Each row has a hidden trait or not; one of two labels after the row says which. A new part has a new trait and new labels.
[8,-5,18,-5,-16,-21,-9,29,5,1,9,19,-7,46,-84,11,-17,22,-20,-4,37,-21,-2,-15,12,-16,-7,28,9,16,-11,7,4,7,39,-24,7,8,-5,25,-9,-13,-19,-33,-7,-40,16,-2,-1,-11,-2,-66,30,8,-7,-33,-3,1,-4,-4,3,-5,-8,-10,-4,19,-11,15,-28,-4,16,2]
Y
[6,-12,3,8,-8,-32,-10,-3,8,-2,17,17,-4,-21,-37,-3,-6,6,-31,6,7,-38,-4,5,-7,-10,2,15,-4,27,5,-2,9,11,85,-21,9,-15,-9,24,-64,-8,-2,0,-1,13,19,-16,-29,3,-5,0,25,-12,-15,-36,7,13,28,-42,3,17,5,0,-6,16,-10,19,-14,7,10,7]
W
[7,-2,2,-8,-27,-22,-36,-2,-1,2,14,6,24,-16,-49,5,-5,21,-45,-2,6,-46,-5,-13,-6,-11,-7,25,19,-14,10,10,6,4,54,-37,2,-7,-9,-12,-16,-11,-15,-23,8,41,8,1,-34,13,-5,-28,30,-6,-16,-12,20,2,2,6,-13,0,9,32,-5,5,-8,23,-18,9,10,-2]
Y
[14,-15,21,-8,-11,-15,-6,4,-7,-3,4,6,24,8,-86,-4,3,-5,-48,6,26,-32,0,-7,0,-2,4,11,32,9,9,12,12,4,42,-28,2,-11,2,-1,20,-22,-17,0,9,8,18,15,7,12,15,-60,7,-16,-15,-19,9,1,6,16,-3,18,-7,8,-2,28,-10,23,2,5,24,0]
Y
[15,-16,20,-5,-3,-8,-54,0,6,-1,9,9,20,-19,8,-6,-10,21,-12,-2,13,-50,-1,8,1,-23,7,10,-3,15,17,-4,10,9,39,-31,9,-7,-8,-7,-31,0,-10,0,-5,40,16,-13,13,3,0,-14,25,-16,-6,-36,-9,12,3,-13,-10,17,-1,-8,-4,17,-9,17,-22,17,12,0]
W
[9,-17,13,-8,-23,-12,-20,3,-10,2,5,17,21,-4,-86,-3,-12,0,-24,-2,8,-68,-3,4,-4,-4,-5,21,-11,4,17,-2,15,-1,6,-34,-2,3,-1,-8,-55,-16,3,7,2,36,11,-4,-26,18,11,-28,28,1,-18,-7,17,14,32,4,-16,5,4,40,6,23,-9,48,-18,12,30,0]
Y
[11,-17,-5,-2,-25,-27,-30,2,-8,-4,4,18,-1,35,-70,-4,-5,14,-50,3,36,-56,-4,4,-5,-6,6,23,18,-17,-4,5,3,19,81,-5,8,14,-6,19,-50,-23,7,-28,-18,-25,14,4,-23,16,9,-26,14,-16,-12,-35,-6,9,36,-45,-11,4,7,-7,-13,29,-13,27,3,0,8,5]
W
[14,-5,19,-1,-20,-9,-51,5,10,-4,21,10,6,4,-80,2,-6,26,-4,3,-4,-65,0,-14,13,-19,8,25,0,-1,5,10,5,21,3,-21,3,-12,-6,0,-35,-2,-14,-38,-15,-32,13,8,46,1,0,-2,5,-13,-17,-21,-9,1,15,-21,-8,10,7,4,-13,9,-8,7,-27,-4,10,-2]
W
[12,-7,6,8,-20,-22,-56,8,2,3,12,22,-5,-14,-18,-3,-1,11,-7,10,28,-65,-6,-1,7,-21,3,27,9,-4,-15,-2,10,13,-1,-16,0,-13,1,-4,-30,2,-6,-8,22,11,13,2,10,-4,4,29,13,-11,-19,-7,25,7,14,27,-7,15,8,38,-3,12,-9,60,-24,9,31,1]
W
[10,-16,-5,1,-30,-23,-31,1,-5,-5,2,16,-5,43,-65,0,-9,11,-46,3,21,-52,-5,-3,-3,-6,2,20,17,-23,2,2,0,22,79,-1,8,18,-5,24,-39,-28,3,-34,-28,-27,12,-1,0,13,10,-45,3,-14,-12,-33,-7,8,20,-43,-7,3,0,-19,-13,24,-13,12,5,0,7,3]
W
[-1,-15,6,-7,-3,-17,-5,-5,-4,-3,10,18,7,40,-65,-3,-5,-10,-19,1,2,-51,-5,-9,-6,-8,-4,11,19,-12,4,10,3,4,51,-17,2,-13,1,-9,-27,-8,-17,-40,-26,8,14,-1,9,13,9,-28,16,11,-19,-34,18,7,-3,-5,-11,-4,7,-5,-9,26,-8,11,2,-3,18,5]
W
[6,-17,11,-3,5,-8,-47,-6,8,-1,4,9,1,8,-74,-1,-10,7,0,-4,-7,-58,-7,-17,-5,-18,-10,11,12,22,6,3,3,5,0,-24,14,-6,-9,4,-35,-4,5,-26,-21,6,6,-16,-22,3,16,-36,25,-14,-18,-16,28,1,8,26,-12,30,-6,17,5,9,-14,41,25,14,8,-4]
Y
[11,-9,15,-9,-10,-19,-11,28,7,2,12,21,-6,47,-84,11,-17,21,-15,-3,29,-20,-1,-13,9,-17,-9,26,3,18,-14,5,3,4,49,-32,6,9,-3,22,-10,-13,-10,-36,-5,-31,17,3,1,-9,-2,-61,26,7,-8,-31,-4,0,-2,-7,3,-3,-5,-8,-4,18,-12,16,-33,-3,20,3]
Y
